Here is a tiny trained network, its code and every weight. The questions are about switching its units off for an input and a class, where a switched-off unit gives its printed mean instead of its output.

import numpy as np


def w(rows, s, z=0):
    codes = np.array(rows[::2]) - 128.0
    scale = np.full(codes.shape[1], s)
    scale[-1] = z or s
    return codes * scale


def norm(h):
    return h / np.sqrt((h * h).mean(-1, keepdims=True) + 1e-5)


def f(y):
    return np.maximum(y, 0)


def log_softmax(a):
    a = a - a.max(-1, keepdims=True)
    return a - np.log(np.exp(a).sum(-1, keepdims=True))


def net(x, mask):
    res = np.array(x, float).reshape(1, 8) / 4 @ E
    u = 0
    for l in range(4):
        y = f(norm(res) @ A[l][:, :-1].T + A[l][:, -1])
        res = res + np.where(mask[u : u + 3], y, B[l][:, -1]) @ B[l][:, :-1]
        u += 3
    return log_softmax(norm(res)[-1] @ U[:, :-1].T + U[:, -1])


A, B = {}, {}
E = w([
[164,81,93,188,130,185,122,171,162],'x0',
[201,191,203,69,108,53,14,109,188],'x1',
[178,153,129,153,141,53,63,219,115],'x2',
[116,134,141,175,141,105,102,134,139],'x3',
[93,50,83,167,124,46,108,96,41],'x4',
[62,150,137,103,2,112,179,120,156],'x5',
[151,196,39,208,124,101,76,86,204],'x6',
[191,93,127,162,133,113,173,91,135],'x7',
],0.0051)
A[0] = w([
[141,135,157,168,3,32,44,74,135,117],'L0N0',
[99,40,211,114,248,164,92,181,48,168],'L0N1',
[68,148,206,130,86,46,168,157,93,252],'L0N2',
],0.0051,0.0023)
B[0] = w([
[38,51,246,90,115,194,83,196,133,243],'L0N0',
[100,5,167,139,87,140,175,145,188,254],'L0N1',
[175,154,90,73,200,254,132,104,93,250],'L0N2',
],0.0074,0.0042)
A[1] = w([
[204,199,207,250,243,174,67,112,231,46],'L1N0',
[114,56,225,110,95,51,129,66,2,104],'L1N1',
[167,225,35,218,134,120,156,187,189,252],'L1N2',
],0.0041,0.0019)
B[1] = w([
[177,193,57,124,219,86,119,91,138,251],'L1N0',
[94,176,60,115,170,249,65,254,160,238],'L1N1',
[98,114,164,109,142,239,101,133,65,229],'L1N2',
],0.0079,0.003)
A[2] = w([
[92,179,85,3,117,101,144,119,77,4],'L2N0',
[77,167,126,112,43,135,77,30,109,34],'L2N1',
[99,138,164,132,93,98,11,138,121,255],'L2N2',
],0.0056,0.00025)
B[2] = w([
[156,218,84,123,160,128,105,210,140,226],'L2N0',
[79,145,195,111,95,159,106,94,45,201],'L2N1',
[91,4,153,108,109,116,131,109,164,252],'L2N2',
],0.011,0.0029)
A[3] = w([
[98,98,81,220,76,200,142,194,178,122],'L3N0',
[253,88,162,116,183,96,71,70,244,87],'L3N1',
[144,33,182,49,117,193,235,97,247,12],'L3N2',
],0.0048,0.0011)
B[3] = w([
[167,10,102,95,113,151,77,113,132,218],'L3N0',
[104,154,144,154,111,85,173,124,126,220],'L3N1',
[88,134,174,59,113,70,135,157,168,253],'L3N2',
],0.012,0.0045)
U = w([
[122,136,182,138,137,2,90,119,179,116],'0',
[189,223,91,138,186,152,119,149,76,166],'1',
[203,178,155,123,121,61,202,108,158,99],'2',
[204,161,130,179,15,63,159,122,63,5],'3',
[154,42,66,190,133,132,103,126,93,129],'4',
[163,152,149,161,45,89,166,83,85,28],'5',
[101,67,186,48,98,178,126,192,149,160],'6',
[96,213,116,139,49,157,131,72,99,102],'7',
],0.014,0.011)

Each question gives the input, the list of numbers given to net, and the class t.
The units are the neurons (one row each of A and B). Each row of codes is followed by its name. A weight is (code - 128) times the scale printed after its matrix; where a second scale follows, it is the last column's (A, B and U).
mask holds one flag per neuron, layer by layer. A switched-off neuron (its flag False) gives its mean, the last column of its row in B, instead of its output. The means were averaged over made-up inputs and are rounded, as every weight is.
A unit's drop is (log p(t) with every unit on - log p(t) with that unit switched off) / (log p(t) with every unit on - log p(t) with every unit switched off).
The circuit of an input: a set's keep is (log p(t) with only the set's units on - log p(t) with every unit switched off) / (log p(t) with every unit on - log p(t) with every unit switched off). Starting from all 12 units, units are removed one at a time, each time the one whose removal leaves the highest keep (on an exact tie, the one counted first), for as long as the keep stays at least 0.8.
circuit, biggest first: the units of the circuit, biggest drop first
most important unit: the unit with the biggest drop
k most important neurons of layer l: the k neurons of layer l with the biggest drops, biggest first
drop of u: that unit's drop, to one decimal
input [3,4,2,-4,-2,-5,-3,6], class 0: most important unit : L0N1
input [8,1,8,6,-2,-4,5,5], class 1: 2 most important neurons of layer 1 : (L1N0; L1N2)
input [-4,8,-8,-4,-2,-8,1,-1], class 1: circuit, biggest first : (L1N0; L0N0)
input [2,5,2,-8,-7,-1,2,0], class 1: circuit, biggest first : (L1N0; L0N1)
input [0,-1,4,8,-1,-6,1,-3], class 4: 2 most important neurons of layer 0 : (L0N1; L0N2)
input [2,3,-1,-1,5,-8,7,8], class 1: 2 most important neurons of layer 3 : (L3N2; L3N0)
input [-7,8,-6,5,2,2,7,8], class 6: 2 most important neurons of layer 2 : (L2N1; L2N2)
input [0,-2,-6,3,-3,-8,7,6], class 1: 2 most important neurons of layer 1 : (L1N0; L1N2)
input [-7,-7,-2,0,-5,2,3,0], class 7: 2 most important neurons of layer 0 : (L0N1; L0N0)
input [-2,-8,2,0,-5,-1,1,8], class 4: 2 most important neurons of layer 2 : (L2N2; L2N1)
input [-5,-1,1,-7,-7,5,-4,-4], class 1: 2 most important neurons of layer 2 : (L2N0; L2N2)
input [-8,-2,-2,5,-5,6,-4,2], class 1: 2 most important neurons of layer 2 : (L2N0; L2N2)
input [-4,-4,-2,3,-8,5,5,-1], class 7: 2 most important neurons of layer 2 : (L2N2; L2N1)
input [4,-3,-3,8,-6,-7,7,2], class 1: circuit, biggest first : (L1N0)
input [-6,2,2,-5,-3,3,-6,-3], class 1: 2 most important neurons of layer 2 : (L2N0; L2N2)
input [5,-3,4,-1,6,4,-2,-5], class 4: drop of L3N2 : 0.3
input [-7,6,-1,-1,3,6,6,6], class 6: drop of L0N0 : 0.9
input [-3,5,3,6,2,6,3,8], class 6: drop of L0N0 : 3.5
input [-1,4,5,-2,7,3,5,4], class 6: drop of L0N0 : 0.2
input [2,8,-8,7,0,-8,0,5], class 0: circuit, biggest first : (L3N1)
input [-6,8,-7,6,-6,-6,-6,6], class 2: 2 most important neurons of layer 3 : (L3N1; L3N0)
input [-1,3,-8,-8,0,-6,7,8], class 1: 2 most important neurons of layer 0 : (L0N1; L0N0)
input [0,-8,-1,2,0,4,2,-3], class 4: 2 most important neurons of layer 3 : (L3N2; L3N0)
